Below are the code and all the weights of a small trained network. Each question names an input and a class and asks about switching units off, where a switched-off unit gives its printed mean instead of its output.

import numpy as np


def w(rows, s, z=0):
    codes = np.array(rows[::2]) - 128.0
    scale = np.full(codes.shape[1], s)
    scale[-1] = z or s
    return codes * scale


def f(y):
    return np.maximum(y, 0)


def log_softmax(a):
    a = a - a.max(-1, keepdims=True)
    return a - np.log(np.exp(a).sum(-1, keepdims=True))


def net(x, mask):
    res = np.array(x, float).reshape(1, 7) / 4 @ E
    y = f(res @ A[0][:, :-1].T + A[0][:, -1])
    res = res + np.where(mask, y, B[0][:, -1]) @ B[0][:, :-1]
    return log_softmax(res[-1] @ U[:, :-1].T + U[:, -1])


A, B = {}, {}
E = w([
[67,134,113,197,124,155],'x0',
[129,127,127,128,127,128],'x1',
[129,128,129,129,129,129],'x2',
[125,130,128,125,130,128],'x3',
[126,122,71,145,156,59],'x4',
[111,4,146,127,144,127],'x5',
[127,129,128,127,128,127],'x6',
],0.022)
A[0] = w([
[193,169,113,76,121,95,174],'n0',
[190,98,194,51,127,129,194],'n1',
[149,177,53,146,135,73,122],'n2',
[141,208,163,111,74,197,212],'n3',
[69,92,162,169,125,182,118],'n4',
[108,74,109,139,200,75,78],'n5',
[150,173,51,143,136,84,123],'n6',
[108,51,81,144,192,46,47],'n7',
[68,130,135,154,110,205,131],'n8',
[116,70,212,126,114,173,125],'n9',
[177,69,203,50,131,157,175],'n10',
[81,145,71,202,141,123,115],'n11',
[40,172,62,255,127,137,142],'n12',
[216,143,126,63,132,45,229],'n13',
[29,122,103,192,118,192,159],'n14',
[93,160,95,197,157,122,120],'n15',
[224,111,163,39,146,105,245],'n16',
[227,112,151,16,143,102,254],'n17',
[62,163,94,227,119,144,153],'n18',
[128,78,158,121,118,181,122],'n19',
[144,198,153,115,73,193,199],'n20',
[109,64,68,130,185,69,59],'n21',
[127,45,210,116,135,196,130],'n22',
[141,204,145,107,73,201,209],'n23',
[170,164,80,119,130,71,141],'n24',
[149,171,80,154,144,76,121],'n25',
[88,167,105,191,127,151,121],'n26',
],0.0083,0.0052)
B[0] = w([
[141,171,146,192,177,43,204],'n0',
[97,210,84,54,55,132,214],'n1',
[60,196,58,143,182,134,191],'n2',
[244,50,179,90,99,111,231],'n3',
[102,133,169,199,191,148,183],'n4',
[198,84,197,109,74,116,179],'n5',
[58,187,67,135,181,125,186],'n6',
[252,46,205,91,68,95,197],'n7',
[136,95,206,195,193,152,183],'n8',
[48,184,131,177,157,171,193],'n9',
[83,236,92,77,36,153,218],'n10',
[128,87,69,70,112,226,177],'n11',
[98,74,78,83,125,255,218],'n12',
[133,217,131,154,159,31,234],'n13',
[131,91,197,205,221,250,203],'n14',
[113,98,81,84,124,199,172],'n15',
[113,220,93,31,84,92,236],'n16',
[130,219,82,36,102,88,249],'n17',
[120,70,89,85,126,242,198],'n18',
[69,191,125,168,164,157,174],'n19',
[216,41,176,102,110,122,220],'n20',
[234,61,199,85,83,105,186],'n21',
[29,221,107,140,100,175,210],'n22',
[240,41,178,92,108,101,227],'n23',
[94,209,90,154,185,76,188],'n24',
[51,173,56,136,161,142,180],'n25',
[117,83,101,88,124,208,175],'n26',
],0.0067,0.016)
U = w([
[234,132,173,92,71,50,253],'0',
[15,167,54,77,100,175,88],'1',
[219,30,158,141,146,163,84],'2',
[28,158,166,254,182,152,91],'3',
[80,198,88,155,231,58,124],'4',
],0.0095,0.0024)

Each question gives the input, the list of numbers given to net, and the class t.
The units are the neurons (one row each of A and B). Each row of codes is followed by its name. A weight is (code - 128) times the scale printed after its matrix; where a second scale follows, it is the last column's (A, B and U).
mask holds one flag per neuron, in row order. A switched-off neuron (its flag False) gives its mean, the last column of its row in B, instead of its output. The means were averaged over made-up inputs and are rounded, as every weight is.
A unit's drop is (log p(t) with every unit on - log p(t) with that unit switched off) / (log p(t) with every unit on - log p(t) with every unit switched off).
The circuit of an input: a set's keep is (log p(t) with only the set's units on - log p(t) with every unit switched off) / (log p(t) with every unit on - log p(t) with every unit switched off). Starting from the 12 units with the biggest drops (on a tie, the unit counted first), units are removed one at a time, each time the one whose removal leaves the highest keep (on an exact tie, the one counted first), for as long as the keep stays at least 0.8.
units of the circuit, in order: the units of the circuit, biggest drop first
top k neurons: the k neurons with the biggest drops, biggest first
drop when u is switched off: that unit's drop, to one decimal
input [0,5,0,6,5,1,-5], class 0: units of the circuit, in order : [n7]
input [-3,8,-4,3,2,0,3], class 4: top 3 neurons : [n3 n23 n20]
input [-4,7,4,-2,-7,1,-5], class 1: top 4 neurons : [n22 n10 n7 n9]
input [5,6,-4,-4,-8,0,3], class 2: top 2 neurons : [n3 n23]
input [0,-6,-4,5,7,1,-4], class 0: top 3 neurons : [n7 n21 n5]
input [7,-6,2,-7,1,8,-7], class 2: top 3 neurons : [n7 n21 n5]
input [0,-3,7,-7,8,3,7], class 0: top 2 neurons : [n14 n7]
input [0,3,6,1,3,-1,-1], class 4: top 2 neurons : [n10 n1]
input [0,5,-3,5,-7,7,-5], class 1: top 2 neurons : [n10 n1]
input [-2,0,0,-1,-3,5,-1], class 1: drop when n22 is switched off : 0.0
input [2,2,-6,-6,8,-6,-3], class 1: drop when n12 is switched off : 0.3
input [6,-6,-3,7,-1,1,-3], class 3: drop when n7 is switched off : 0.1
